[[131 119 128 116 140 128]
 [140 130 129 111 130 134]
 [143 123 133 132 124 125]
 [144 140 136 116 126 142]
 [105 124 128 126 120 139]
 [120 132 129 130 125 123]
 [139 125 131 131 127 135]
 [137 123 133 112 136 122]
 [115 129 129 133 127 117]
 [118 121 135 127 120 124]] ==> 122

[[143 126 118 115 119 118 136 135 124 121 137]
 [119 142 147 141 137 120 117 121 135 139 127]
 [118 141 147 150 132 129 126 115 143 143 111]
 [120 144 157 152 135 120 121 113 148 142 115]
 [108 130 140 145 143 139 119 119 128 140 116]
 [132 122 126 126 127 129 133 129 128 124 128]
 [135 127 123 119 121 124 126 132 124 120 137]
 [130 127 125 124 126 126 127 131 125 126 132]
 [136 132 132 129 121 121 132 126 135 128 128]
 [112 141 147 143 139 127 110 119 131 138 125]] ==> 132

[[129 128 118 130 119 119 128 137 138 113 118 129 113 133 118]
 [138 117 126 119 133 145 111 136 104 137 125 124 103 109 141]
 [140 129 132 118 127 141 122 131 135 136 136 125 133 121 116]
 [136 137 120 132 128 114 134 132 126 129 126 110 136 135 141]
 [122 121 135 120 131 136 131 125 129 118 115 140 118 126 135]
 [143 135 119 134 125 137 136 120 119 128 132 126 143 114 138]
 [122 141 128 135 112 119 133 126 130 137 125 125 134 137 125]
 [121 118 137 132 137 140 116 123 117 135 140 130 131 129 118]
 [128 155 115 109 126 138 131 133 139 112 140 109 147 129 120]
 [119 118 122 143 146 101 136 114 128 116 130 146 129 136 127]] ==> 118

[[116 127 115 119 135 135]
 [126 134 110 133 141 144]
 [131 111 123 138 142 129]
 [118 134 148 129 143 149]
 [123 142 108 116 115 132]
 [132 112 110 132 109 147]
 [117 107 128 141 146 124]
 [139 133 134 141 144 123]
 [132 138 128 138 130 115]
 [127 147 140 139 108 145]
 [133 124 147 110 148 117]
 [132 126 106 110 142 123]] ==> 145

[[134 146 137 120 122 132 126 128 106 129 110]
 [125 133 124 111 110 114 110 137 115 134 111]
 [125 137 126 110 109 114 110 140 114 136 110]
 [125 132 122 107 107 110 105 141 116 137 109]
 [115 121 135 134 143 152 148 112 131 103 143]
 [127 113 126 135 136 131 133 118 135 115 136]] ==> 109
---
[[117 120 112 145 143]
 [139 122 121 115 108]
 [132 126 120 130 152]] out 117

[[122 115 123 107 136 155]
 [144 152 133 138 132 106]
 [115 108 122 113 130 152]] out 122

[[128 127 116 121 110 138 143]
 [129 126 126 124 107 128 135]
 [136 126 126 127 112 133 133]] out 128

[[117 125 111 115]
 [123 134 151 141]
 [105 133 120 131]] out 117

[[121 141 118 124]
 [123 138 115 120]
 [144 119 128 106]] out 121

[[121 133 134 117]
 [121 146 121  99]
 [120 124 118 126]] out 121

[[127 122 121 115 105 156 121]
 [150 136 130 103 113 142 128]
 [112 120 117 125 109 155 122]] out 127

[[144 135 130 124]
 [132 130 116 119]
 [116 115 106 129]] out 144
---
[[114 119 132 142 124 121 110]
 [123 136 140 130 116 123 138]
 [127 141 127 140 123 144 105]] result: 141

[[140 135 136 147 118 127 124]
 [140 152 129 119 130 122 127]
 [132 128 141 138 120 120 137]] result: 128

[[109 135 139 109 124]
 [127 100 109 114 131]
 [140 103 104 147 130]] result: 103

[[134 139 116 134 135]
 [125 115 135 119 134]
 [122 136 122 151 129]] result: 136

[[132 140 114 131 128 104]
 [116 118 109 131 109 157]
 [128 140 115 134 136 120]] result: 140

[[128 124 126 128 131]
 [130 140 114 118 119]
 [134 120 121 114 102]] result: 120

[[128 152 106 151 134]
 [110 150 113 125 123]
 [115 109 147 100 112]] result: 109
---
[[156 136 143 138 145 137 147]
 [144 141 138 145 136 148 146]
 [150 138 143 140 145 141 138]] ⇒ 143

[[127 140 137 127 130 126]
 [137 114 128 105 141 123]
 [134 118 127 116 122 119]] ⇒ 137

[[130 130 130 124 127 132]
 [132 132 130 122 127 130]
 [124 149 129 104 134 148]] ⇒ 130

[[111 122 116 147 122 117 118]
 [122 105 114 117 115 103 142]
 [106 115 140 137 131 134 118]] ⇒ 116

[[133 134 116 108 136 115]
 [145 103 134 128 126 116]
 [104 112 104 148 134 153]] ⇒ 116

[[132 123 129 141 125 126 130]
 [110 133 108 141 154 147 110]
 [125 125 129 124 124 142 135]] ⇒ 129
---
Q: [119 131 119 139 102]
A: 139, 102

Q:
[[132 135 130 118 149]
 [128 130 116 145 139]
 [130 128 115 148 142]]
A: 149, 115

Q:
[[113 138 124 125]
 [115 107 130 148]
 [142 112 156 122]]
A: 156, 107

Q: [144 132 111 156 137 108]
A: 156, 108

Q: [136 137 114 153 117 125]
A: 153, 114

Q: [113 140 120 143  99]
A: 143, 99

Q:
[[123 121 119 133 137 132]
 [134 134 123 133 138 126]
 [130 100 158 133 146 113]]
A: 158, 100

Q: [127 128 122 120 125 145  99]
A: 145, 99

Q:
[[121 126 111 124 122 151]
 [118 127 132 128 136 118]]
A: 151, 111
---
106  144  126  144  150  150 result: 144

114  131  125  121  101  131  126
123  129  126  126  122  137  126
result: 129

124  144  103  140 result: 144

120  116  118  103  135  112 result: 116

118  157  108  136  130  124 result: 157

150  138  109  144  143  120 result: 138

134  122  123  147  153 result: 122

131  128  107  144  124  124
143  107  114  137  132  138
result: 107

126  104  129  129  142 result: 104

103  127  126  134  122 result: 127
---
[[133 129 135 111]
 [138 142 151 112]
 [134 143 135 111]] result: 135

[[144 133 138 140 129 147]
 [150 139 153 140 136 154]
 [143 138 137 135 131 149]] result: 137

[[118 122 138 110 116 114]
 [158 121 120 135 113 101]
 [126 132 124 111 152 148]] result: 124

[[138 129 117 121]
 [127 130 121 129]
 [106 144 117 125]] result: 117

[[130 141 123 119 126 117]
 [141 112 150 129 118 120]
 [129 121 104 129 132 114]] result: 104

[[143 113 149 121 121 147 122]
 [114 148 132 107 149 145 145]
 [147 128 105 157 151 126 129]] result: 105

[[141 113 134 138 128 111 101]
 [135 109 129 133 113 114 108]
 [110 120 123 132 130 139 122]] result: 123

[[138 127 126 140 110 117  99]
 [113 132 120 134 125 135 112]
 [115 123 115 110 115 129 152]] result: 115
---
121  126  120  114  111  114  116
146  120  117  117  117  123  122
117  116  129  133  107  137  125
result: 116

146  117  115  116  145
147  149  116  127  143
 98  149  128  119  129
result: 149

103  134  141  133  122  120
103  120  107  130  145  115
135  109  141  130  151  111
result: 109

142  143  125  138  138
137  141  111  136  140
117  137  125  131  106
result: 137

136  104  108  125  154  132
129  122  118  117  153  137
145  131  119  123  132  127
result: 131

129  138  128  118
137  111  126  101
143  121  137  140
result: 121

135  134  135  124  106
125  118  129  148  129
143  118  111  119  117
result: 118
